B, the same points measured another way; then each row and its match in B:
In the rows, 128 means zero.
B:
0: [123 108 166 163 129 165 198  82 132 128 174 127]
1: [142 117 123 185 141  68 111 159 161 123  61 160]
2: [145 107 244 150 134 204 165 133 145 135 133 152]
3: [139 120  94 148 143  93 119 118 145 105 101 138]
4: [127 141  68 140 134 101  90 176 130 118  70 152]
5: [129 118 209 120 126 205 159 136 124 136 148 136]
6: [148 117 218 130 139 189 139 131 136 117 114 156]
7: [134 113 209 128 127 193 173 115 128 133 158 137]
8: [126 113 185 127 123 192 186  86 122 128 181 120]
9: [107 155  54  82 120 158 109 120  86 112 158 103]
10: [131 115 179 162 135 148 172 120 141 127 135 151]
11: [136 110 187 155 137 155 170 117 142 120 130 148]
12: [119 137  39 118 134  91 104 130 118 104 106 118]
13: [120 129  58 158 134  77 107 151 136 119  83 141]
14: [112 140  35 152 125  87  99 170 123 121  81 134]
15: [115 129  95 185 120 103 143 172 148 144 122 121]
16: [145 102 185 137 141 144 142 121 154 127 100 152]
17: [134 117 100 140 140 103 135 107 139 106 115 126]
18: [138 114 140 111 142 132 106 124 129 119 101 139]
19: [115 129  65  80 124 128 128  91 104 102 143 100]
20: [135 134  62 145 141  65  89 130 132 106  88 134]
21: [112 139  83 166 119 101 137 163 133 137 132 117]
22: [118 137  49 133 129  92 100 153 118 111  88 132]
23: [139 112 174  93 138 152 108 125 132 127 105 143]
24: [120 126 157 146 122 167 149 150 123 133 131 141]
25: [143 122 148 170 142 109 112 186 155 125  51 181]
26: [111 132  97 136 121 149 166 106 114 123 168 117]
27: [127 121 146 139 134 147 168 100 125 117 152 131]
28: [139 121 126 114 144 122  96 134 134 113  95 139]
29: [117 119 127 133 124 176 182  80 109 116 183 115]
30: [132 140  69 152 138  59  79 176 143 116  63 145]
31: [122 110  98 167 132  94 158 129 146 123 116 132]
32: [130 134 139 112 133 170 127 123 113 113 131 136]
33: [136 116 183  87 130 166 168  77 114 110 156 136]
34: [106 135  25 160 122  81 122 154 124 121  97 129]
35: [137 145  98 126 142 109  85 190 130 107  54 174]
36: [146 123 135 169 140  89  94 179 159 122  57 161]
37: [123 107 182 147 126 163 195  67 125 127 185 118]
38: [146 135 151 149 143 141 110 173 142 113  61 183]
39: [142 107 224 132 129 191 176 100 140 131 164 132]
40: [150 118 181 135 143 160 136 126 134 100  85 172]
41: [137 130 122 110 145 110  88 156 135 120  85 143]
42: [145 127 162 150 146 138 126 156 141 111  70 180]
43: [130 117 181 127 126 191 176  92 124 123 173 122]

[155 126 133  81 151 109 120 141 149 126  92  61 163 151 178  96 107] : 2
[134 150 116 105 145 145 135 139 168 114 108  83  88 100  80 106 152] : 38
[ 94  90 152 131 102 143 126 113 126 117 126  90 122 151 136 151 177] : 18
[150 122 109 104 136 119 113 125 150 129  98 122 119 138 148  73 116] : 24
[ 98  77 150 151 105 175 125 107 125 123 149 172 109 129 108 127 184] : 12
[150 123 132 108 149 140 126 142 145 137 123 105 168 132 130 115 102] : 11
[147 107 141 132 141 148 125 125 138 132 124 136 161 141 153 101 100] : 27
[104 116 120 125 118 148 124 120 151 124 131 137  70 109  62 114 184] : 4
[171 133 145  99 152 120 129 143 128 125 102  90 188 148 205 114  84] : 39
[142 116 131 112 132 161 125 142 151 112  99  62 128 125 142 115 142] : 40
[ 93 131 120  92 129 142 132 145 145 137 146 104 103  90  36 181 176] : 36
[150 114 133 135 146 145 123 120 133 134 128 176 147 139 151  71  90] : 26
[160 134 131 125 152 131 123 146 119 144 129 133 201 146 175 116  51] : 37
[130  80 135 181 110 139 113  87 135 100  91 159  80 167 207  30 154] : 9
[163 119 139 107 142 117 120 130 135 121  93  93 168 160 191  81  97] : 7
[138 107 136 138 129 137 121 118 143 109  96 106 112 146 182  76 136] : 32
[147 118 141  99 141 132 127 137 145 107  85  54 140 136 191 109 130] : 6
[125  59 162 166  89 167 118  95 112 109 124 155 134 172 186 104 174] : 19
[ 91 119 114 124 117 155 123 131 135 145 162 158  98  99  35 146 159] : 13
[112 121 151  94 119 138 133 132 126 131 141  79 160 134 118 178 146] : 16
[ 97 110 155 123 128 175 138 132 123 135 164 142 141 105  88 180 152] : 3
[ 86  89 154 135 104 140 132 105 134 113 130 101 101 136 110 160 196] : 41
[116 105 139 102 130 162 125 129 134 154 169 174 160 119  67 154 132] : 31
[128 121 128 131 128 154 136 123 166 108 112 106  66 101  61  96 189] : 35
[ 95 116 102 127 113 145 115 123 142 143 149 175  72 104  32 104 167] : 14
[156 112 139 130 143 151 118 124 127 130 116 155 166 152 204  67  75] : 29
[101 113 109 127 120 157 117 123 137 151 164 195  93 105  33 110 149] : 34
[124 138 114  97 156 123 125 140 139 164 161 191 130  94  39 116 108] : 15
[132 123 113 129 151 124 123 130 141 150 147 186 119 106  63  91 117] : 21
[ 84 106 130 145 113 167 131 134 120 136 161 143 103  95  63 184 168] : 20
[146 128 125 113 152 132 124 140 150 140 124 115 158 129 115 109  90] : 10
[119 151 108  88 143 140 133 147 164 134 132  97  96  87  23 136 154] : 25
[157 139 132 108 160 141 124 144 134 148 136 148 192 135 154 103  54] : 0
[168 128 141 116 149 127 122 133 126 127 108 122 183 157 209  83  73] : 8
[104 100 158 129 125 173 135 127 120 133 163 148 157 121 105 164 151] : 17
[ 93  93 125 139 106 157 119 114 136 130 146 156  85 123  72 119 182] : 22
[137 138 120 108 141 152 131 143 164 119 111  80 109 106  84 111 145] : 42
[ 88  90 156 132 104 145 128 110 131 115 130  96 112 142 131 156 188] : 28
[162 115 144 119 146 130 124 128 129 123 103 114 173 158 213  79  93] : 43
[156 107 135 106 135 107 114 117 147 115  79  85 146 174 201  57 123] : 5
[ 91 145 102  96 129 144 131 157 143 156 168 115 116  73   4 201 149] : 1
[ 85 121 112 130 112 148 131 130 134 139 152 139  79  85  24 171 185] : 30
[165  99 153 146 113 144 127 119 123 109 101  88 174 174 208 112 119] : 33
[ 94  95 155 130  96 124 128 109 122 111 116  62 124 165 150 155 177] : 23
